Below is a small trained network, with its code and all its weights. Each question gives an input and a target symbol and asks what happens when units are switched off, that is, made to give their printed mean instead of their output.

import numpy as np


def w(rows, s, z=0):
    codes = np.array(rows[::2]) - 128.0
    scale = np.full(codes.shape[1], s)
    scale[-1] = z or s
    return codes * scale


def norm(h):
    return h / np.sqrt((h * h).mean(-1, keepdims=True) + 1e-5)


def f(y):
    return np.maximum(y, 0)


def softmax(a):
    e = np.exp(a - a.max(-1, keepdims=True))
    return e / e.sum(-1, keepdims=True)


def log_softmax(a):
    a = a - a.max(-1, keepdims=True)
    return a - np.log(np.exp(a).sum(-1, keepdims=True))


def net(x, mask):
    ids = ['ΓΠΣΨαδεζθμτ'.index(c) for c in x.split()]
    T = len(ids)
    res = E[ids] + P[:T]
    u = 0
    for l in range(2):
        q, k, v = (norm(res) @ M[l].T for M in (Q, K, V))
        z = softmax(np.where(np.tri(T) > 0, q @ k.T / 2**0.5, -1e9)) @ v
        res = res + np.where(mask[u], z, O[l][:, -1]) @ O[l][:, :-1]
        u += 1
        y = f(norm(res) @ A[l][:, :-1].T + A[l][:, -1])
        res = res + np.where(mask[u : u + 16], y, B[l][:, -1]) @ B[l][:, :-1]
        u += 16
    return log_softmax(norm(res)[-1] @ U[:, :-1].T + U[:, -1])


Q, K, V, O, A, B = {}, {}, {}, {}, {}, {}
E = w([
[130,95,165,175,95,57,94],'Γ',
[111,93,185,104,193,86,108],'Π',
[148,59,3,170,156,156,83],'Σ',
[95,85,156,142,85,64,87],'Ψ',
[187,78,150,143,123,97,101],'α',
[104,53,165,253,105,239,167],'δ',
[108,169,87,112,151,159,7],'ε',
[3,116,103,100,152,240,69],'ζ',
[27,111,180,239,75,97,129],'θ',
[90,160,85,162,123,128,97],'μ',
[166,103,121,164,113,123,70],'τ',
],0.018)
P = w([
[254,210,76,149,53,149,144],'0',
[177,23,138,158,131,127,23],'1',
[158,31,142,133,152,117,60],'2',
[145,39,145,124,167,96,80],'3',
[114,62,147,91,168,110,100],'4',
[112,71,139,70,180,114,116],'5',
[110,72,144,56,182,99,137],'6',
[93,80,152,62,194,93,148],'7',
[78,76,155,51,192,76,152],'8',
],0.0059)
Q[0] = w([
[144,54,111,157,185,2,70],'0.h1',
[166,137,123,119,116,103,151],'0.h1',
],0.0083)
K[0] = w([
[148,219,115,131,96,76,167],'0.h1',
[141,67,109,2,136,66,120],'0.h1',
],0.007)
V[0] = w([
[113,70,173,138,255,122,82],'0.h1',
[128,159,168,202,150,185,155],'0.h1',
],0.0072)
O[0] = w([
[15,45,122,200,117,15,2,199],'0.h1',
[149,39,123,33,189,98,204,252],'0.h1',
],0.0077,0.0015)
A[0] = w([
[37,166,63,152,133,156,119,77],'0.n1',
[122,156,81,122,88,208,85,98],'0.n2',
[114,119,138,203,145,147,155,107],'0.n3',
[145,145,64,156,102,197,115,167],'0.n4',
[77,127,193,38,91,99,146,77],'0.n5',
[59,119,168,90,172,160,226,79],'0.n6',
[135,254,127,113,149,187,98,86],'0.n7',
[83,115,176,121,232,121,162,5],'0.n8',
[101,120,84,63,196,168,149,97],'0.n9',
[99,160,125,95,217,79,127,137],'0.n10',
[101,167,175,135,181,55,141,103],'0.n11',
[151,185,111,170,85,145,106,160],'0.n12',
[94,149,93,192,97,176,29,120],'0.n13',
[59,111,109,49,236,163,103,49],'0.n14',
[71,107,163,161,152,128,165,87],'0.n15',
[158,169,66,57,160,167,149,93],'0.n16',
],0.0095,0.003)
B[0] = w([
[131,137,183,55,121,171,84,176],'0.n1',
[79,130,145,112,99,102,192,170],'0.n2',
[202,153,184,62,94,197,108,190],'0.n3',
[119,154,206,94,104,60,136,183],'0.n4',
[237,111,138,162,171,128,168,174],'0.n5',
[97,153,90,219,149,82,108,177],'0.n6',
[112,91,130,65,112,36,129,156],'0.n7',
[31,85,32,107,136,20,140,172],'0.n8',
[189,144,193,134,130,110,190,167],'0.n9',
[177,117,38,132,1,166,63,177],'0.n10',
[161,101,158,78,125,160,131,177],'0.n11',
[27,83,114,110,171,123,131,161],'0.n12',
[162,83,153,80,117,134,124,254],'0.n13',
[159,164,247,175,68,191,132,215],'0.n14',
[143,168,115,141,133,183,147,206],'0.n15',
[117,129,98,113,173,115,221,148],'0.n16',
],0.0074,0.006)
Q[1] = w([
[169,2,144,105,144,56,136],'1.h1',
[57,110,152,166,99,216,170],'1.h1',
],0.0088)
K[1] = w([
[117,254,63,146,110,88,225],'1.h1',
[105,63,189,182,137,198,92],'1.h1',
],0.0097)
V[1] = w([
[245,94,195,167,143,132,100],'1.h1',
[120,170,178,189,137,79,92],'1.h1',
],0.011)
O[1] = w([
[87,166,138,40,144,94,138,253],'1.h1',
[168,71,194,36,244,217,171,107],'1.h1',
],0.012,0.0076)
A[1] = w([
[204,133,70,91,128,40,144,85],'1.n1',
[116,168,149,103,175,105,157,4],'1.n2',
[151,117,215,177,72,141,92,96],'1.n3',
[146,96,188,128,117,99,97,144],'1.n4',
[79,158,178,78,150,161,120,84],'1.n5',
[148,162,90,192,94,91,120,114],'1.n6',
[227,108,178,180,81,175,128,135],'1.n7',
[163,90,130,178,83,113,171,175],'1.n8',
[209,169,116,50,58,87,65,84],'1.n9',
[113,75,140,133,225,118,238,51],'1.n10',
[108,157,69,209,106,155,139,137],'1.n11',
[140,182,170,131,133,219,154,192],'1.n12',
[62,180,87,88,58,62,131,148],'1.n13',
[82,97,128,249,129,113,98,143],'1.n14',
[139,116,150,106,220,93,133,103],'1.n15',
[99,163,159,96,104,81,171,100],'1.n16',
],0.012,0.0035)
B[1] = w([
[104,130,147,142,72,114,188,183],'1.n1',
[88,148,82,82,156,142,91,145],'1.n2',
[145,119,143,96,164,135,132,242],'1.n3',
[167,93,148,122,67,137,137,254],'1.n4',
[176,206,118,126,99,177,102,228],'1.n5',
[149,158,91,126,163,193,135,165],'1.n6',
[61,143,254,70,105,106,206,216],'1.n7',
[162,174,135,103,135,168,56,208],'1.n8',
[83,164,32,132,65,48,142,239],'1.n9',
[181,153,36,225,107,80,101,182],'1.n10',
[57,123,104,203,225,112,98,154],'1.n11',
[133,63,224,64,109,129,122,189],'1.n12',
[123,116,207,118,169,174,178,254],'1.n13',
[123,166,30,93,132,168,135,215],'1.n14',
[98,164,53,233,194,123,124,173],'1.n15',
[144,93,133,110,137,203,81,213],'1.n16',
],0.0092,0.0079)
U = w([
[133,87,254,82,153,183,186,110],'Γ',
[169,125,113,132,89,248,82,84],'Π',
[31,186,109,200,128,140,99,252],'Σ',
[202,77,97,81,62,100,102,25],'Ψ',
[92,199,108,26,201,96,153,115],'α',
[190,213,99,76,43,123,203,24],'δ',
[23,83,137,117,80,63,187,169],'ε',
[106,42,140,118,169,86,74,150],'ζ',
[224,150,117,65,197,122,156,151],'θ',
[171,245,161,156,107,145,207,93],'μ',
[207,121,128,146,116,72,182,226],'τ',
],0.009,0.0043)

Each question gives the input, a string of symbols that net reads in full, and the target symbol t.
The units are the heads (2 rows each of Q, K, V and O) and the neurons (one row each of A and B). Each row of codes is followed by its name. A weight is (code - 128) times the scale printed after its matrix; where a second scale follows, it is the last column's (O, A, B and U).
mask holds one flag per unit, layer by layer, with each layer's heads first. A switched-off unit (its flag False) gives its mean, the last column of its rows in O or B, instead of its output. The means were averaged over made-up inputs and are rounded, as every weight is.
A unit's drop is (log p(t) with every unit on - log p(t) with that unit switched off) / (log p(t) with every unit on - log p(t) with every unit switched off).
The circuit of an input: a set's keep is (log p(t) with only the set's units on - log p(t) with every unit switched off) / (log p(t) with every unit on - log p(t) with every unit switched off). Starting from the 12 units with the biggest drops (on a tie, the unit counted first), units are removed one at a time, each time the one whose removal leaves the highest keep (on an exact tie, the one counted first), for as long as the keep stays at least 0.8.
circuit, biggest first: the units of the circuit, biggest drop first
top k neurons: the k neurons with the biggest drops, biggest first
k most important neurons of layer l: the k neurons of layer l with the biggest drops, biggest first
input α Π Ψ ζ θ Ψ τ, target α: circuit, biggest first	[1.h1; 1.n15]
input δ δ Ψ δ Ψ Ψ Σ ζ, target Γ: circuit, biggest first	[0.n14; 1.n12]
input α Ψ ε Σ, target α: circuit, biggest first	[1.h1]
input μ θ δ Ψ Π, target μ: circuit, biggest first	[0.h1; 1.h1; 0.n6; 0.n16]
input ε Σ α μ, target ε: top 4 neurons	[0.n1; 0.n13; 0.n14; 1.n9]
input ζ Ψ Π Ψ Π, target Ψ: 4 most important neurons of layer 0	[0.n10; 0.n14; 0.n8; 0.n2]
input ε Π ε Π, target Π: top 3 neurons	[0.n8; 1.n14; 0.n13]
input Ψ ε α δ ε δ, target Π: 4 most important neurons of layer 0	[0.n3; 0.n14; 0.n10; 0.n6]
input μ δ δ τ δ Σ θ ε, target δ: top 2 neurons	[1.n9; 0.n10]
input Π α Ψ Π Π ε δ δ, target Π: 3 most important neurons of layer 0	[0.n14; 0.n3; 0.n8]
input τ δ ζ ε δ Σ, target δ: top 2 neurons	[0.n4; 0.n14]
input θ Ψ Ψ Σ δ θ, target Π: 2 most important neurons of layer 0	[0.n3; 0.n6]
input μ Ψ δ Γ δ ζ Σ, target μ: top 2 neurons	[0.n9; 0.n16]
input δ Γ θ δ θ, target Π: 4 most important neurons of layer 1	[1.n16; 1.n7; 1.n9; 1.n10]
input Π Γ θ, target Γ: circuit, biggest first	[1.h1]
input τ δ Σ Ψ θ Π Ψ, target δ: top 2 neurons	[0.n12; 0.n4]
input θ Π α, target τ: top 3 neurons	[0.n3; 1.n10; 0.n6]
input Ψ Ψ μ δ μ Π ζ δ Ψ, target Γ: top 3 neurons	[0.n12; 1.n7; 1.n9]
input ε ε δ Ψ δ α α θ, target Γ: top 2 neurons	[0.n3; 1.n9]
input Ψ α ε δ α δ Σ, target Γ: top neuron	[0.n12]
input ε Π ζ δ δ Ψ, target Π: top 2 neurons	[1.n14; 0.n14]
input Γ Π Γ, target θ: 2 most important neurons of layer 1	[1.n10; 1.n15]
input μ Π δ Ψ ε θ τ, target μ: 2 most important neurons of layer 0	[0.n14; 0.n16]
input δ τ α τ ζ, target Γ: top 2 neurons	[0.n14; 1.n12]
input θ δ Γ ε α Ψ α Γ Σ, target τ: top 2 neurons	[1.n10; 0.n3]
input μ ε Ψ, target μ: 2 most important neurons of layer 1	[1.n7; 1.n11]
input Π ζ δ θ Σ μ Γ, target ζ: top neuron	[1.n15]
